Here is a tiny trained network, its code and every weight. The questions are about switching its units off for an input and a class, where a switched-off unit gives its printed mean instead of its output.

import numpy as np


def w(rows, s, z=0):
    codes = np.array(rows[::2]) - 128.0
    scale = np.full(codes.shape[1], s)
    scale[-1] = z or s
    return codes * scale


def f(y):
    return y / 2 * (1 + np.tanh(0.7978845608 * (y + 0.044715 * y**3)))


def log_softmax(a):
    a = a - a.max(-1, keepdims=True)
    return a - np.log(np.exp(a).sum(-1, keepdims=True))


def net(x, mask):
    res = np.array(x, float).reshape(1, 8) / 4 @ E
    y = f(res @ A[0][:, :-1].T + A[0][:, -1])
    res = res + np.where(mask, y, B[0][:, -1]) @ B[0][:, :-1]
    return log_softmax(res[-1] @ U[:, :-1].T + U[:, -1])


A, B = {}, {}
E = w([
[101,183,73,183,102],'x0',
[222,115,148,212,140],'x1',
[130,137,152,86,191],'x2',
[72,158,142,171,127],'x3',
[235,128,184,103,71],'x4',
[49,2,115,187,120],'x5',
[134,68,46,120,214],'x6',
[102,65,35,107,36],'x7',
],0.0079)
A[0] = w([
[76,116,105,78,127,59],'neuron 1',
[199,128,196,196,92,94],'neuron 2',
[119,173,135,101,191,194],'neuron 3',
[224,121,15,129,150,95],'neuron 4',
[93,75,129,118,20,208],'neuron 5',
[166,114,174,215,167,167],'neuron 6',
[74,125,94,215,149,163],'neuron 7',
[25,94,215,94,198,70],'neuron 8',
[89,81,177,173,179,30],'neuron 9',
[159,121,162,168,159,81],'neuron 10',
[49,202,91,224,141,159],'neuron 11',
[148,180,180,57,150,150],'neuron 12',
[98,179,136,131,29,125],'neuron 13',
[70,106,140,25,148,96],'neuron 14',
[136,87,128,65,192,166],'neuron 15',
[111,154,87,175,126,79],'neuron 16',
[134,198,122,98,200,125],'neuron 17',
[130,131,65,186,100,54],'neuron 18',
[130,89,163,163,184,92],'neuron 19',
[152,129,121,184,10,251],'neuron 20',
[238,115,80,159,140,41],'neuron 21',
[69,151,88,199,170,65],'neuron 22',
],0.011,0.0031)
B[0] = w([
[107,168,156,178,143,167],'neuron 1',
[89,199,195,220,126,222],'neuron 2',
[109,137,126,77,82,199],'neuron 3',
[242,80,110,133,168,222],'neuron 4',
[118,68,144,138,91,245],'neuron 5',
[113,187,139,129,199,221],'neuron 6',
[99,155,74,65,136,231],'neuron 7',
[114,67,169,99,175,219],'neuron 8',
[125,116,127,97,212,182],'neuron 9',
[137,166,122,155,189,167],'neuron 10',
[103,143,2,166,114,245],'neuron 11',
[160,183,163,100,70,225],'neuron 12',
[156,109,79,175,110,206],'neuron 13',
[100,122,189,143,119,198],'neuron 14',
[124,115,161,85,139,201],'neuron 15',
[140,139,99,124,97,161],'neuron 16',
[117,128,105,107,79,206],'neuron 17',
[99,100,120,67,142,182],'neuron 18',
[148,168,172,85,153,179],'neuron 19',
[96,93,153,193,76,255],'neuron 20',
[143,115,132,157,196,201],'neuron 21',
[96,180,47,118,163,207],'neuron 22',
],0.0091,0.0081)
U = w([
[95,148,124,182,73,250],'0',
[44,117,182,109,133,76],'1',
[252,87,105,136,177,179],'2',
[64,76,164,148,82,90],'3',
[109,218,206,223,153,44],'4',
[168,184,167,30,61,238],'5',
[105,102,161,112,216,14],'6',
[90,155,36,157,148,92],'7',
],0.011,0.0025)

Each question gives the input, the list of numbers given to net, and the class t.
The units are the neurons (one row each of A and B). Each row of codes is followed by its name. A weight is (code - 128) times the scale printed after its matrix; where a second scale follows, it is the last column's (A, B and U).
mask holds one flag per neuron, in row order. A switched-off neuron (its flag False) gives its mean, the last column of its row in B, instead of its output. The means were averaged over made-up inputs and are rounded, as every weight is.
A unit's drop is (log p(t) with every unit on - log p(t) with that unit switched off) / (log p(t) with every unit on - log p(t) with every unit switched off).
The circuit of an input: a set's keep is (log p(t) with only the set's units on - log p(t) with every unit switched off) / (log p(t) with every unit on - log p(t) with every unit switched off). Starting from the 12 units with the biggest drops (on a tie, the unit counted first), units are removed one at a time, each time the one whose removal leaves the highest keep (on an exact tie, the one counted first), for as long as the keep stays at least 0.8.
units of the circuit, in order: the units of the circuit, biggest drop first
unit that matters most: the unit with the biggest drop
top k neurons: the k neurons with the biggest drops, biggest first
drop when u is switched off: that unit's drop, to one decimal
input [1,0,4,3,4,-5,5,5], class 2: top neuron	(neuron 4)
input [-6,1,-5,8,7,-4,-7,8], class 0: top 3 neurons	(neuron 13; neuron 2; neuron 8)
input [5,-5,-7,-3,1,-6,0,3], class 0: units of the circuit, in order	(neuron 20; neuron 7)
input [8,-5,2,-5,4,3,8,-6], class 2: top 2 neurons	(neuron 4; neuron 2)
input [7,-2,-1,-2,7,-8,-4,2], class 4: top 2 neurons	(neuron 2; neuron 20)
input [-3,-1,1,0,5,2,-1,-3], class 4: units of the circuit, in order	(neuron 2; neuron 7)
input [-1,-7,1,-6,-3,-1,8,2], class 1: top 2 neurons	(neuron 14; neuron 21)
input [-8,-8,1,6,-8,5,8,6], class 1: top 2 neurons	(neuron 14; neuron 4)
input [8,8,0,-3,4,-2,-7,7], class 4: top 3 neurons	(neuron 2; neuron 21; neuron 11)
input [5,3,-7,-2,4,-8,-7,5], class 0: top 4 neurons	(neuron 13; neuron 20; neuron 6; neuron 5)
input [0,3,-4,-5,6,-3,-2,7], class 2: top 2 neurons	(neuron 4; neuron 21)
input [1,-5,-1,6,0,-3,2,-8], class 5: top 2 neurons	(neuron 12; neuron 3)
input [1,0,-4,3,-8,7,-3,-7], class 7: drop when neuron 11 is switched off	0.3
input [-2,-4,0,6,-7,0,-6,0], class 7: unit that matters most	neuron 11
input [4,-8,-4,-2,8,-1,1,0], class 3: drop when neuron 8 is switched off	-0.2
input [-1,2,3,-4,-7,-4,3,4], class 2: drop when neuron 4 is switched off	0.5
input [-6,8,-4,-1,-7,3,7,5], class 2: drop when neuron 4 is switched off	0.8
